Below is a small trained network, with its code and all its weights. Each question gives an input and a target symbol and asks what happens when units are switched off, that is, made to give their printed mean instead of their output.

import numpy as np


def w(rows, s, z=0):
    codes = np.array(rows[::2]) - 128.0
    scale = np.full(codes.shape[1], s)
    scale[-1] = z or s
    return codes * scale


def norm(h):
    return h / np.sqrt((h * h).mean(-1, keepdims=True) + 1e-5)


def f(y):
    return y / 2 * (1 + np.tanh(0.7978845608 * (y + 0.044715 * y**3)))


def softmax(a):
    e = np.exp(a - a.max(-1, keepdims=True))
    return e / e.sum(-1, keepdims=True)


def log_softmax(a):
    a = a - a.max(-1, keepdims=True)
    return a - np.log(np.exp(a).sum(-1, keepdims=True))


def net(x, mask):
    ids = ['αβγδεζηλμξπστφψω'.index(c) for c in x.split()]
    T = len(ids)
    res = E[ids] + P[:T]
    q, k, v = (norm(res) @ M[0].T for M in (Q, K, V))
    z = softmax(np.where(np.tri(T) > 0, q @ k.T / 2**0.5, -1e9)) @ v
    res = res + np.where(mask[0], z, O[0][:, -1]) @ O[0][:, :-1]
    y = f(norm(res) @ A[0][:, :-1].T + A[0][:, -1])
    res = res + np.where(mask[1:9], y, B[0][:, -1]) @ B[0][:, :-1]
    return log_softmax(norm(res)[-1] @ U[:, :-1].T + U[:, -1])


Q, K, V, O, A, B = {}, {}, {}, {}, {}, {}
E = w([
[134,137,155,167,151,181,87,185,94,185,110,128],'α',
[148,136,127,161,127,137,68,129,99,87,137,54],'β',
[155,41,155,201,168,141,142,169,148,89,202,83],'γ',
[161,88,123,145,56,144,98,196,107,124,173,111],'δ',
[39,182,89,97,148,119,72,142,187,140,162,23],'ε',
[106,150,147,168,75,88,175,196,138,71,101,136],'ζ',
[127,63,149,106,179,146,111,195,59,193,188,141],'η',
[206,149,132,114,96,131,115,132,127,71,195,132],'λ',
[139,122,173,122,109,120,65,185,150,96,167,151],'μ',
[99,100,202,138,50,155,120,99,215,245,183,73],'ξ',
[150,163,154,172,175,180,116,150,98,167,128,113],'π',
[85,159,223,126,197,111,135,117,107,53,187,159],'σ',
[154,188,146,36,167,85,99,159,54,129,16,111],'τ',
[155,94,169,164,14,140,101,131,112,196,86,98],'φ',
[5,77,74,121,90,238,141,102,109,134,147,82],'ψ',
[111,113,162,44,52,30,192,73,111,150,123,190],'ω',
],0.014)
P = w([
[56,202,64,62,159,222,201,55,204,170,239,144],'0',
[47,72,62,86,169,142,117,82,135,134,169,169],'1',
[116,77,122,105,163,54,99,68,180,207,107,86],'2',
[115,33,148,47,153,137,176,86,138,115,55,116],'3',
[126,135,120,66,133,178,149,144,145,110,136,77],'4',
[92,141,89,147,137,125,122,119,80,96,154,151],'5',
[132,126,171,81,130,185,158,163,118,84,110,93],'6',
[113,153,139,175,131,103,109,142,81,93,136,131],'7',
[139,133,207,103,137,188,161,192,95,48,93,86],'8',
[162,182,174,211,133,57,114,161,81,96,131,120],'9',
[139,184,253,140,104,121,162,184,78,57,79,64],'10',
],0.0055)
Q[0] = w([
[222,116,239,136,201,66,123,249,38,100,157,75],'h1',
[121,170,79,202,160,102,71,165,95,132,223,159],'h1',
],0.021)
K[0] = w([
[202,103,190,195,152,67,116,166,21,85,113,162],'h1',
[96,163,90,36,168,251,164,242,146,51,140,71],'h1',
],0.016)
V[0] = w([
[162,138,109,95,109,180,28,2,188,89,109,158],'h1',
[144,109,165,154,101,96,136,39,114,27,174,43],'h1',
],0.0081)
O[0] = w([
[118,177,249,223,96,64,113,255,32,82,172,89,4],'h1',
[69,40,164,129,191,103,142,141,108,158,242,201,160],'h1',
],0.0044,0.0039)
A[0] = w([
[171,64,115,176,68,122,131,145,108,138,97,136,9],'n1',
[159,172,86,171,95,140,145,158,192,77,48,133,192],'n2',
[146,157,160,244,72,118,190,181,145,60,74,113,185],'n3',
[131,150,88,93,106,139,138,68,163,132,69,150,46],'n4',
[118,189,80,211,83,82,242,191,203,43,22,128,2],'n5',
[99,126,119,202,127,203,140,129,121,132,140,132,109],'n6',
[143,80,135,129,77,114,104,132,141,75,184,107,7],'n7',
[191,186,175,167,95,128,107,128,89,114,114,122,25],'n8',
],0.011,0.00089)
B[0] = w([
[131,164,178,141,165,138,109,151,128,79,142,132,144],'n1',
[79,122,155,120,146,68,155,69,176,82,113,131,203],'n2',
[77,103,44,113,97,181,129,106,187,132,208,195,226],'n3',
[129,143,131,147,129,132,119,210,73,163,190,102,216],'n4',
[106,129,51,195,159,120,169,201,152,223,47,244,249],'n5',
[152,117,141,105,117,79,119,96,141,95,87,155,181],'n6',
[145,160,111,152,152,103,150,82,112,160,65,104,255],'n7',
[140,78,164,131,87,183,149,195,109,81,126,125,185],'n8',
],0.011,0.0064)
U = w([
[198,172,150,164,133,97,103,143,110,115,63,91,181],'α',
[249,199,43,70,120,142,72,39,175,174,52,147,140],'β',
[217,8,101,147,220,143,121,35,247,112,182,150,71],'γ',
[161,164,139,135,117,134,108,121,114,138,107,118,59],'δ',
[70,218,80,72,181,82,89,182,187,94,193,11,110],'ε',
[67,128,36,156,126,98,209,195,234,149,103,198,137],'ζ',
[194,82,46,50,156,205,64,142,88,216,226,128,179],'η',
[157,209,155,92,141,99,153,102,212,47,102,112,74],'λ',
[153,135,157,127,176,80,63,83,110,173,133,182,46],'μ',
[157,134,207,188,55,138,154,80,180,231,124,74,173],'ξ',
[165,157,122,129,126,118,114,135,130,119,112,116,54],'π',
[65,165,232,147,233,109,135,100,67,93,235,190,103],'σ',
[202,202,123,71,137,59,128,222,29,107,19,94,249],'τ',
[141,101,159,180,26,253,119,213,131,46,201,145,139],'φ',
[68,68,104,59,56,146,143,43,161,35,51,132,133],'ψ',
[109,130,185,96,52,27,209,169,41,145,234,158,111],'ω',
],0.0061,0.002)

Each question gives the input, a string of symbols that net reads in full, and the target symbol t.
The units are the heads (2 rows each of Q, K, V and O) and the neurons (one row each of A and B). Each row of codes is followed by its name. A weight is (code - 128) times the scale printed after its matrix; where a second scale follows, it is the last column's (O, A, B and U).
mask holds one flag per unit, heads first, then neurons. A switched-off unit (its flag False) gives its mean, the last column of its rows in O or B, instead of its output. The means were averaged over made-up inputs and are rounded, as every weight is.
A unit's drop is (log p(t) with every unit on - log p(t) with that unit switched off) / (log p(t) with every unit on - log p(t) with every unit switched off).
The circuit of an input: a set's keep is (log p(t) with only the set's units on - log p(t) with every unit switched off) / (log p(t) with every unit on - log p(t) with every unit switched off). Starting from all 9 units, units are removed one at a time, each time the one whose removal leaves the highest keep (on an exact tie, the one counted first), for as long as the keep stays at least 0.8.
units of the circuit, in order: the units of the circuit, biggest drop first
top k neurons: the k neurons with the biggest drops, biggest first
input δ φ ζ γ μ ζ δ μ ζ α, target η: units of the circuit, in order -> h1, n4, n5
input η π ω μ π ε μ α, target φ: units of the circuit, in order -> n8, n5
input μ μ ψ μ ζ ε μ μ μ δ, target φ: top 2 neurons -> n3, n8
input μ μ μ γ μ γ β, target γ: top 2 neurons -> n4, n5
input ζ μ μ ψ μ μ μ β, target φ: top neuron -> n8
input ψ δ ζ ε ζ ζ ψ α, target τ: top 4 neurons -> n3, n4, n5, n6
input ζ δ ψ μ λ σ ε μ ζ τ β, target ψ: units of the circuit, in order -> n4, n5
input ε μ β γ ψ μ ψ ζ β η, target η: units of the circuit, in order -> h1, n5
input η ζ π σ μ μ η μ, target ε: units of the circuit, in order -> h1, n4, n2, n5
input ζ μ μ π μ, target λ: units of the circuit, in order -> h1, n2, n5
input σ ζ μ ψ μ ε α λ μ μ, target φ: units of the circuit, in order -> n8, n5
input μ ζ μ μ β, target φ: units of the circuit, in order -> h1, n8
input ψ δ μ μ μ μ μ φ δ α, target β: units of the circuit, in order -> h1, n6, n5
input μ μ ζ β λ, target σ: units of the circuit, in order -> h1
input ζ δ μ β μ μ η μ η γ, target γ: top 2 neurons -> n5, n7
input ζ ζ ψ μ δ μ ψ μ, target τ: top 4 neurons -> n7, n3, n2, n5
input μ μ ζ ζ δ μ ψ γ ε μ μ, target φ: top 3 neurons -> n5, n8, n2
input α γ δ, target γ: units of the circuit, in order -> n4, n5
input γ δ δ μ, target β: units of the circuit, in order -> n7, n2, n5
input ζ ε δ μ σ λ ζ ζ ψ μ π, target φ: units of the circuit, in order -> n8
input η μ ψ α μ π, target φ: units of the circuit, in order -> h1, n8
input ω ζ τ μ μ μ α ζ μ η, target η: top 2 neurons -> n5, n7
input γ μ γ τ μ, target ψ: top 2 neurons -> n5, n4
input ζ μ ε ζ μ μ μ ε γ μ, target γ: top 2 neurons -> n5, n4
input μ ε ζ ζ λ δ, target ω: top 2 neurons -> n5, n7
input μ π τ ψ ζ δ, target η: top 2 neurons -> n5, n4
input ψ μ η η ω γ μ ζ σ η γ, target γ: top neuron -> n2
input μ η δ, target ε: top 3 neurons -> n4, n2, n5
